Below is a small trained network, with its code and all its weights. Each question gives an input and a target symbol and asks what happens when units are switched off, that is, made to give their printed mean instead of their output.

import numpy as np


def w(rows, s, z=0):
    codes = np.array(rows[::2]) - 128.0
    scale = np.full(codes.shape[1], s)
    scale[-1] = z or s
    return codes * scale


def f(y):
    return np.maximum(y, 0)


def softmax(a):
    e = np.exp(a - a.max(-1, keepdims=True))
    return e / e.sum(-1, keepdims=True)


def log_softmax(a):
    a = a - a.max(-1, keepdims=True)
    return a - np.log(np.exp(a).sum(-1, keepdims=True))


def net(x, mask):
    ids = ['ΘΠΣΦαβγζλμ'.index(c) for c in x.split()]
    T = len(ids)
    res = E[ids] + P[:T]
    u = 0
    for l in range(3):
        q, k, v = (res @ M[l].T for M in (Q, K, V))
        z = softmax(np.where(np.tri(T) > 0, q @ k.T / 4**0.5, -1e9)) @ v
        res = res + np.where(mask[u], z, O[l][:, -1]) @ O[l][:, :-1]
        u += 1
        y = f(res @ A[l][:, :-1].T + A[l][:, -1])
        res = res + np.where(mask[u : u + 12], y, B[l][:, -1]) @ B[l][:, :-1]
        u += 12
    return log_softmax(res[-1] @ U[:, :-1].T + U[:, -1])


Q, K, V, O, A, B = {}, {}, {}, {}, {}, {}
E = w([
[75,85,109,100,9,224],'Θ',
[64,139,37,134,116,139],'Π',
[188,115,139,177,5,102],'Σ',
[118,43,142,96,123,162],'Φ',
[245,40,183,163,152,14],'α',
[115,180,215,92,127,12],'β',
[176,49,27,165,76,109],'γ',
[171,50,79,140,188,96],'ζ',
[29,136,41,108,154,115],'λ',
[55,132,30,128,115,150],'μ',
],0.013)
P = w([
[63,114,195,255,146,94],'0',
[69,113,173,195,133,89],'1',
[75,114,163,161,120,73],'2',
[88,125,149,135,109,72],'3',
[107,131,134,113,100,69],'4',
[120,138,121,95,96,67],'5',
[137,141,115,74,91,69],'6',
[143,144,105,60,84,66],'7',
[154,142,99,48,78,62],'8',
[159,138,96,35,76,62],'9',
[164,146,90,22,68,62],'10',
[171,143,85,15,75,62],'11',
],0.0073)
Q[0] = w([
[250,207,13,26,148,158],'L0H1',
[83,93,162,220,139,90],'L0H1',
[139,74,222,141,131,187],'L0H1',
[23,11,92,92,27,1],'L0H1',
],0.0042)
K[0] = w([
[205,160,12,69,177,152],'L0H1',
[113,105,175,147,142,126],'L0H1',
[139,87,52,34,108,75],'L0H1',
[93,184,203,2,71,19],'L0H1',
],0.0046)
V[0] = w([
[177,129,113,2,82,82],'L0H1',
[59,99,114,125,138,154],'L0H1',
[176,193,207,3,59,72],'L0H1',
[186,112,131,69,154,141],'L0H1',
],0.0063)
O[0] = w([
[125,42,92,63,173,131,171],'L0H1',
[143,138,154,184,151,159,116],'L0H1',
[214,156,13,4,114,185,254],'L0H1',
[105,16,207,2,112,143,76],'L0H1',
],0.0062,0.0056)
A[0] = w([
[204,145,177,138,161,125,39],'L0N1',
[80,158,71,70,67,109,211],'L0N2',
[83,128,167,114,124,96,119],'L0N3',
[145,217,175,84,138,134,134],'L0N4',
[155,37,36,228,75,212,5],'L0N5',
[109,116,98,129,97,254,35],'L0N6',
[190,114,176,160,61,92,24],'L0N7',
[181,240,124,84,199,113,123],'L0N8',
[158,110,42,182,146,191,20],'L0N9',
[65,50,208,161,131,119,87],'L0N10',
[194,183,80,123,175,162,157],'L0N11',
[107,77,31,177,135,84,23],'L0N12',
],0.0079,0.003)
B[0] = w([
[144,106,96,101,168,110,131],'L0N1',
[110,111,2,158,162,73,254],'L0N2',
[140,223,142,151,119,62,150],'L0N3',
[83,99,146,118,134,49,172],'L0N4',
[113,65,145,165,56,65,158],'L0N5',
[86,58,171,90,77,78,139],'L0N6',
[179,224,94,83,165,151,144],'L0N7',
[76,80,122,72,101,37,196],'L0N8',
[114,20,155,118,170,83,143],'L0N9',
[160,196,135,93,102,200,144],'L0N10',
[97,37,99,44,131,123,161],'L0N11',
[113,59,136,178,226,72,167],'L0N12',
],0.0059,0.01)
Q[1] = w([
[150,12,113,62,99,14],'L1H1',
[237,64,195,152,62,172],'L1H1',
[219,178,254,147,30,174],'L1H1',
[184,157,243,116,109,61],'L1H1',
],0.0073)
K[1] = w([
[168,149,99,10,203,189],'L1H1',
[37,217,199,165,184,152],'L1H1',
[74,133,191,247,218,154],'L1H1',
[92,134,135,175,187,255],'L1H1',
],0.0072)
V[1] = w([
[147,163,122,176,68,66],'L1H1',
[200,37,41,254,106,125],'L1H1',
[59,18,199,94,203,81],'L1H1',
[101,140,147,107,159,45],'L1H1',
],0.0056)
O[1] = w([
[158,85,160,62,98,133,199],'L1H1',
[190,128,122,223,27,28,122],'L1H1',
[71,16,225,152,195,138,192],'L1H1',
[94,51,154,179,113,255,255],'L1H1',
],0.007,0.008)
A[1] = w([
[69,151,106,123,45,185,2],'L1N1',
[128,160,160,182,180,155,125],'L1N2',
[38,104,93,116,190,152,11],'L1N3',
[86,191,78,107,153,129,93],'L1N4',
[156,211,185,94,62,129,97],'L1N5',
[158,106,139,126,118,230,178],'L1N6',
[148,84,87,180,192,101,46],'L1N7',
[144,82,196,124,173,174,197],'L1N8',
[144,143,162,44,1,118,90],'L1N9',
[107,204,188,138,218,95,150],'L1N10',
[80,124,101,150,98,194,119],'L1N11',
[94,102,129,106,143,111,114],'L1N12',
],0.009,0.0051)
B[1] = w([
[16,210,114,101,195,123,141],'L1N1',
[122,76,180,63,94,64,140],'L1N2',
[64,154,108,141,169,185,255],'L1N3',
[195,202,76,155,141,174,156],'L1N4',
[122,40,253,134,166,219,143],'L1N5',
[196,8,136,85,65,66,169],'L1N6',
[60,142,110,241,145,118,209],'L1N7',
[206,69,69,103,88,110,194],'L1N8',
[76,120,69,153,195,187,211],'L1N9',
[124,83,184,15,155,60,161],'L1N10',
[74,135,143,65,90,220,176],'L1N11',
[68,122,137,118,160,113,248],'L1N12',
],0.0064,0.0077)
Q[2] = w([
[205,139,82,218,110,254],'L2H1',
[197,200,117,197,88,156],'L2H1',
[147,196,115,136,131,148],'L2H1',
[131,43,66,129,176,187],'L2H1',
],0.0099)
K[2] = w([
[75,230,249,254,40,135],'L2H1',
[200,169,196,218,87,167],'L2H1',
[129,178,169,134,70,219],'L2H1',
[110,229,200,93,135,33],'L2H1',
],0.0059)
V[2] = w([
[178,29,150,154,121,235],'L2H1',
[60,43,116,167,87,120],'L2H1',
[24,189,22,124,225,120],'L2H1',
[175,157,154,196,255,114],'L2H1',
],0.0062)
O[2] = w([
[159,102,80,117,114,98,56],'L2H1',
[132,111,166,113,63,115,244],'L2H1',
[161,143,213,180,130,85,254],'L2H1',
[145,2,150,69,204,107,64],'L2H1',
],0.0096,0.0097)
A[2] = w([
[228,101,198,133,73,143,166],'L2N1',
[181,129,179,101,186,189,10],'L2N2',
[211,107,134,89,165,53,89],'L2N3',
[235,138,183,142,154,133,111],'L2N4',
[198,156,150,136,60,221,194],'L2N5',
[103,183,147,77,188,209,3],'L2N6',
[120,39,128,93,95,186,208],'L2N7',
[1,166,124,171,94,99,112],'L2N8',
[194,166,209,99,46,118,19],'L2N9',
[239,133,85,150,59,88,20],'L2N10',
[143,133,122,107,2,101,92],'L2N11',
[230,178,173,120,117,89,169],'L2N12',
],0.0098,0.005)
B[2] = w([
[148,138,65,66,162,123,165],'L2N1',
[136,93,201,137,182,154,129],'L2N2',
[163,93,132,184,129,158,155],'L2N3',
[123,151,99,151,246,72,138],'L2N4',
[83,129,73,101,140,82,145],'L2N5',
[130,120,115,148,27,94,148],'L2N6',
[127,182,128,152,149,101,209],'L2N7',
[189,133,155,130,158,170,253],'L2N8',
[135,101,105,69,109,172,156],'L2N9',
[76,113,175,58,186,129,166],'L2N10',
[107,111,96,166,102,146,192],'L2N11',
[126,155,121,172,143,177,156],'L2N12',
],0.012,0.018)
U = w([
[162,74,128,95,133,175,50],'Θ',
[177,253,112,192,123,36,213],'Π',
[170,138,136,145,96,107,172],'Σ',
[86,189,47,111,132,32,252],'Φ',
[81,44,131,222,136,39,87],'α',
[60,140,121,140,162,237,44],'β',
[105,16,133,78,111,164,10],'γ',
[186,89,133,122,101,154,124],'ζ',
[186,128,100,138,205,138,90],'λ',
[62,123,226,62,178,83,205],'μ',
],0.0071,0.0041)

Each question gives the input, a string of symbols that net reads in full, and the target symbol t.
The units are the heads (4 rows each of Q, K, V and O) and the neurons (one row each of A and B). Each row of codes is followed by its name. A weight is (code - 128) times the scale printed after its matrix; where a second scale follows, it is the last column's (O, A, B and U).
mask holds one flag per unit, layer by layer, with each layer's heads first. A switched-off unit (its flag False) gives its mean, the last column of its rows in O or B, instead of its output. The means were averaged over made-up inputs and are rounded, as every weight is.
A unit's drop is (log p(t) with every unit on - log p(t) with that unit switched off) / (log p(t) with every unit on - log p(t) with every unit switched off).
The circuit of an input: a set's keep is (log p(t) with only the set's units on - log p(t) with every unit switched off) / (log p(t) with every unit on - log p(t) with every unit switched off). Starting from the 12 units with the biggest drops (on a tie, the unit counted first), units are removed one at a time, each time the one whose removal leaves the highest keep (on an exact tie, the one counted first), for as long as the keep stays at least 0.8.
circuit, biggest first: the units of the circuit, biggest drop first
top k neurons: the k neurons with the biggest drops, biggest first
top k neurons in layer l: the k neurons of layer l with the biggest drops, biggest first
input λ β β β Φ Θ Φ β γ Φ Σ Π, target Φ: circuit, biggest first -> L1H1, L2N10
input β λ γ β λ λ β β Σ β μ, target β: circuit, biggest first -> L0N8, L0H1, L1N3, L1H1
input β ζ λ β β β Φ β β β Φ, target μ: circuit, biggest first -> L1H1, L2H1, L2N11, L2N8
input β μ λ β α λ Φ β Θ λ μ, target Π: circuit, biggest first -> L1H1, L2H1
input β β Σ β, target Π: circuit, biggest first -> L1H1, L0N7
input λ λ β ζ β λ β Σ λ λ, target Φ: circuit, biggest first -> L1H1, L0N2
input α γ λ, target α: circuit, biggest first -> L1H1, L0N12
input ζ β β β Θ Π, target Π: top 2 neurons -> L0N6, L0N12
input Φ Φ Σ μ Φ β β γ Φ Θ Θ μ, target Π: circuit, biggest first -> L1H1
input Σ β μ β Σ λ β λ λ α, target λ: top 2 neurons in layer 2 -> L2N4, L2N1
input Φ β β β λ β, target λ: top 3 neurons -> L2N4, L1N3, L0N12
input Θ λ Φ β α β μ α β β Φ, target μ: top 2 neurons in layer 1 -> L1N10, L1N3
input λ α ζ β λ Θ Φ Φ β Π, target β: top 2 neurons in layer 0 -> L0N2, L0N8
input β λ Σ Φ β β β Θ β, target β: top 2 neurons -> L1N6, L2N10
input ζ β Φ λ λ γ λ, target α: top 2 neurons -> L0N12, L2N11
input β Θ β Σ Φ λ, target Φ: top 2 neurons -> L2N10, L1N4
input β λ Θ β Φ β Φ β β Φ β, target Φ: top neuron -> L0N8
input μ β Θ β μ Φ μ λ γ Φ β μ, target β: top 2 neurons -> L1N3, L0N2
input Φ γ β Σ μ, target Φ: top 4 neurons in layer 0 -> L0N8, L0N7, L0N2, L0N4
input β λ β β β γ λ Σ ζ β, target γ: top neuron -> L0N12
input β λ Π β β λ Π β Φ, target Φ: top 2 neurons in layer 2 -> L2N7, L2N8
input β Φ λ β β ζ α λ, target λ: top 3 neurons in layer 2 -> L2N8, L2N11, L2N10
input λ Φ Φ λ, target μ: top 2 neurons -> L1N10, L0N2
input Φ λ λ α μ Φ, target λ: top 2 neurons in layer 0 -> L0N12, L0N2
input α Θ γ μ, target α: top 2 neurons -> L0N5, L0N12
input μ Φ Φ β Θ Φ Σ λ Σ β Φ β, target Φ: top 2 neurons -> L0N8, L1N6
input β λ Σ ζ β Σ λ λ Σ, target Φ: top 2 neurons -> L2N8, L2N5
